Below are the code and all the weights of a small trained network. Each question names an input and a class and asks about switching units off, where a switched-off unit gives its printed mean instead of its output.

import numpy as np


def w(rows, s, z=0):
    codes = np.array(rows[::2]) - 128.0
    scale = np.full(codes.shape[1], s)
    scale[-1] = z or s
    return codes * scale


def f(y):
    return np.maximum(y, 0)


def log_softmax(a):
    a = a - a.max(-1, keepdims=True)
    return a - np.log(np.exp(a).sum(-1, keepdims=True))


def net(x, mask):
    res = np.array(x, float).reshape(1, 7) / 4 @ E
    y = f(res @ A[0][:, :-1].T + A[0][:, -1])
    res = res + np.where(mask, y, B[0][:, -1]) @ B[0][:, :-1]
    return log_softmax(res[-1] @ U[:, :-1].T + U[:, -1])


A, B = {}, {}
E = w([
[114,122,98,101,127,123,185],'x0',
[101,103,95,210,55,1,101],'x1',
[207,206,151,131,199,91,164],'x2',
[81,251,153,138,90,126,105],'x3',
[167,89,163,171,41,176,192],'x4',
[140,137,157,161,139,132,75],'x5',
[119,117,103,98,121,125,177],'x6',
],0.0098)
A[0] = w([
[51,254,222,111,64,119,174,141],'neuron 1',
[225,158,123,115,127,73,170,80],'neuron 2',
[137,126,170,179,74,145,196,26],'neuron 3',
[223,173,142,121,176,56,167,75],'neuron 4',
[185,141,141,199,68,195,162,143],'neuron 5',
[189,72,124,124,142,106,132,156],'neuron 6',
[115,107,32,221,112,4,129,1],'neuron 7',
[147,146,79,213,79,97,142,107],'neuron 8',
[54,92,66,149,134,150,123,165],'neuron 9',
[120,154,54,80,117,100,216,171],'neuron 10',
],0.0099,0.0061)
B[0] = w([
[118,1,90,148,198,127,96,237],'neuron 1',
[67,70,206,123,92,170,86,187],'neuron 2',
[70,229,132,106,108,90,188,171],'neuron 3',
[77,123,180,115,49,147,120,211],'neuron 4',
[141,181,97,91,141,65,143,218],'neuron 5',
[73,83,75,160,217,79,112,209],'neuron 6',
[148,180,103,126,141,218,143,254],'neuron 7',
[199,86,99,86,159,163,158,203],'neuron 8',
[143,172,160,178,60,107,93,210],'neuron 9',
[187,119,144,113,118,94,124,212],'neuron 10',
],0.01,0.0093)
U = w([
[173,146,102,102,155,251,177,37],'0',
[156,118,127,122,125,71,125,253],'1',
[133,121,130,146,127,84,138,243],'2',
[98,74,106,182,166,71,156,32],'3',
[81,106,179,133,23,127,115,26],'4',
[77,215,101,112,157,27,148,143],'5',
],0.013,0.0067)

Each question gives the input, the list of numbers given to net, and the class t.
The units are the neurons (one row each of A and B). Each row of codes is followed by its name. A weight is (code - 128) times the scale printed after its matrix; where a second scale follows, it is the last column's (A, B and U).
mask holds one flag per neuron, in row order. A switched-off neuron (its flag False) gives its mean, the last column of its row in B, instead of its output. The means were averaged over made-up inputs and are rounded, as every weight is.
A unit's drop is (log p(t) with every unit on - log p(t) with that unit switched off) / (log p(t) with every unit on - log p(t) with every unit switched off).
The circuit of an input: a set's keep is (log p(t) with only the set's units on - log p(t) with every unit switched off) / (log p(t) with every unit on - log p(t) with every unit switched off). Starting from all 10 units, units are removed one at a time, each time the one whose removal leaves the highest keep (on an exact tie, the one counted first), for as long as the keep stays at least 0.8.
circuit, biggest first: the units of the circuit, biggest drop first
most important unit: the unit with the biggest drop
k most important neurons: the k neurons with the biggest drops, biggest first
input [2,3,7,2,-4,0,-6], class 4: 2 most important neurons => [neuron 4; neuron 2]
input [5,0,-8,3,-7,-7,7], class 4: most important unit => neuron 9
input [-6,5,-8,4,-8,-5,7], class 4: 3 most important neurons => [neuron 9; neuron 5; neuron 6]
input [0,7,-5,7,-2,-7,0], class 0: circuit, biggest first => [neuron 7; neuron 8]
input [-7,-3,8,-7,8,-4,5], class 4: circuit, biggest first => [neuron 2; neuron 4]
input [7,5,4,6,-2,-1,-2], class 1: circuit, biggest first => [neuron 6; neuron 1]
input [8,3,-6,-6,-3,-1,5], class 1: circuit, biggest first => [neuron 10; neuron 9]
input [-2,0,8,7,-2,3,-8], class 4: circuit, biggest first => [neuron 4; neuron 2]
input [4,-4,-1,2,6,-2,-4], class 5: circuit, biggest first => [neuron 5; neuron 3]
input [-1,-7,7,-8,4,-4,8], class 3: circuit, biggest first => [neuron 6; neuron 7]
input [4,-6,8,0,-2,-7,2], class 4: 3 most important neurons => [neuron 4; neuron 2; neuron 7]
input [5,-4,3,3,0,3,-3], class 1: 3 most important neurons => [neuron 7; neuron 8; neuron 1]
input [8,4,6,6,2,3,5], class 1: circuit, biggest first => [neuron 10; neuron 8]
input [-2,0,-5,5,-2,-2,4], class 3: 4 most important neurons => [neuron 1; neuron 4; neuron 2; neuron 7]
input [6,4,3,8,-3,8,-4], class 2: 3 most important neurons => [neuron 6; neuron 7; neuron 4]
input [2,-3,2,4,5,1,-6], class 5: most important unit => neuron 5
input [-4,-4,-5,-4,1,2,2], class 4: 2 most important neurons => [neuron 7; neuron 1]
input [-8,-4,8,5,-6,1,-2], class 1: 4 most important neurons => [neuron 1; neuron 7; neuron 9; neuron 3]
input [8,-7,3,-1,-8,-7,-4], class 1: circuit, biggest first => [neuron 7; neuron 10]
input [7,-5,5,8,-2,-1,-8], class 3: most important unit => neuron 1
input [-6,7,-5,-4,5,8,-8], class 2: 2 most important neurons => [neuron 5; neuron 6]
input [6,-6,-6,-7,-6,-5,-1], class 3: 2 most important neurons => [neuron 7; neuron 6]
input [3,-7,6,8,7,-1,-6], class 3: 2 most important neurons => [neuron 1; neuron 7]
input [7,5,3,6,0,3,1], class 1: 3 most important neurons => [neuron 6; neuron 10; neuron 1]
